Each noisy cloud is followed by the number of dimensions of the flat space through zero that it lies close to:

G (12 x 3):
+1.60, +1.70, -0.99
-0.09, -2.66, +0.39
+0.78, -1.13, -0.50
+0.38, +2.70, -0.57
+3.25, -0.98, -2.44
+1.93, -0.15, -1.42
+3.93, +1.00, -3.41
+1.37, +1.95, -1.43
-1.89, +3.75, +0.72
+0.43, -1.50, +0.26
-2.45, -0.46, +2.08
-3.62, -1.11, +2.55
 -> 2

-3.76, +4.90, +0.17
+2.96, -1.69, -0.74
+2.58, -2.68, -0.15
+1.54, -2.57, -0.13
-0.74, +2.47, -0.45
-1.04, +0.60, +0.33
+3.83, +1.16, -1.47
-1.54, -0.18, +0.73
+3.61, -3.47, -0.40
+0.68, -1.96, +0.14
+1.32, +0.35, -0.40
-0.08, +0.52, -0.02
 -> 2

-0.34, -0.52, -0.83
+1.60, +2.61, +4.92
+1.49, +2.33, +4.89
+0.55, +0.99, +1.64
+0.53, +0.83, +1.51
-0.04, +0.27, +0.50
-0.67, -0.98, -1.83
 -> 1

-0.56, -1.84, +3.70
-0.34, +1.02, +0.75
+0.01, -1.98, +1.58
-0.11, +0.49, +0.40
+1.31, -4.76, +0.05
+0.14, -2.61, +1.63
-0.14, +0.97, -0.49
-0.37, +1.79, +0.08
-0.81, +1.00, +1.58
+1.89, -1.95, -4.11
+0.01, +1.46, -1.70
+0.61, +4.03, -4.49
 -> 2

Z (11 x 3):
-1.36, -0.66, -1.36
-1.58, -0.77, +0.14
+2.84, +1.43, -1.63
+1.22, +0.73, +0.39
+1.08, +0.66, +0.57
+2.94, +1.09, +0.56
-0.71, -0.24, -0.89
+2.24, +0.69, +5.24
+0.14, +0.05, -2.13
+6.00, +2.51, +1.54
-1.86, -0.58, -1.35
 -> 2

-1.14, -0.11, +0.41
-0.03, +0.06, +0.07
+1.21, -0.15, -0.40
-1.43, +0.05, +0.50
+1.22, -0.48, -0.30
-3.98, +0.11, +1.09
-0.44, -0.03, +0.54
-4.47, +0.46, +1.27
+2.73, -0.26, -0.69
-3.22, +0.40, +0.80
+4.40, -0.30, -1.36
-6.62, +0.23, +1.93
 -> 1

+0.19, +0.79, -1.01
-0.02, +1.56, -1.03
+0.08, -0.27, +0.36
-0.18, +0.94, -0.72
+0.22, -7.28, +5.92
-0.14, +0.53, -0.47
-0.24, +2.75, -2.44
-0.12, -1.53, +1.55
-0.11, +0.75, -0.96
-0.06, +2.97, -2.53
+0.17, +0.37, -0.07
+0.24, -1.36, +1.37
 -> 1

+0.04, -0.93, +3.94
-1.17, -4.01, -5.03
+0.20, +0.01, +2.50
-0.13, -1.23, +1.60
-0.01, -0.23, +4.02
+0.19, +1.31, -2.40
-0.10, -0.71, -0.26
-0.53, -2.41, +1.09
+0.24, +2.28, -1.70
-0.38, -1.04, -0.97
-0.21, -0.11, -4.17
+0.36, +1.89, -1.41
 -> 2

-0.83, -1.07, +2.81
+2.13, +2.28, -5.73
+0.05, +0.25, +0.04
+1.16, +1.27, -3.41
+0.03, +0.02, -0.63
-0.16, -0.01, -0.15
 -> 1

Q (7 x 3):
-0.92, +0.94, +0.58
+1.65, -1.97, -1.36
+1.23, -1.43, -0.87
+4.00, -4.43, -3.21
+0.78, -0.89, -0.69
+1.60, -1.83, -1.01
+1.88, -1.82, -1.45
 -> 1

+1.20, +2.36, +0.83
+0.02, +3.85, +2.20
-0.06, -3.34, -2.26
+0.69, +2.91, +1.44
-1.29, +3.34, +2.14
+1.21, +0.43, -0.34
-2.65, -2.67, -0.72
-0.62, +0.73, +0.54
 -> 2

-3.89, +0.82, +4.14
+0.03, -2.85, +3.48
+0.25, -1.60, +1.47
+0.95, +2.23, -4.05
+0.22, -0.96, +0.66
-0.58, +1.31, -0.96
+0.43, -2.24, +2.41
+0.09, +1.14, -1.36
+1.56, +0.58, -2.61
-1.92, +0.54, +1.73
+0.76, -0.03, -1.21
-2.44, -0.40, +3.34
 -> 2

M (6 x 3):
-0.22, +0.25, +2.46
-0.35, +0.27, +1.35
+0.34, -0.83, -4.58
+0.90, -0.88, -4.40
-0.40, +0.35, +3.94
+0.11, -0.17, -0.71
 -> 1
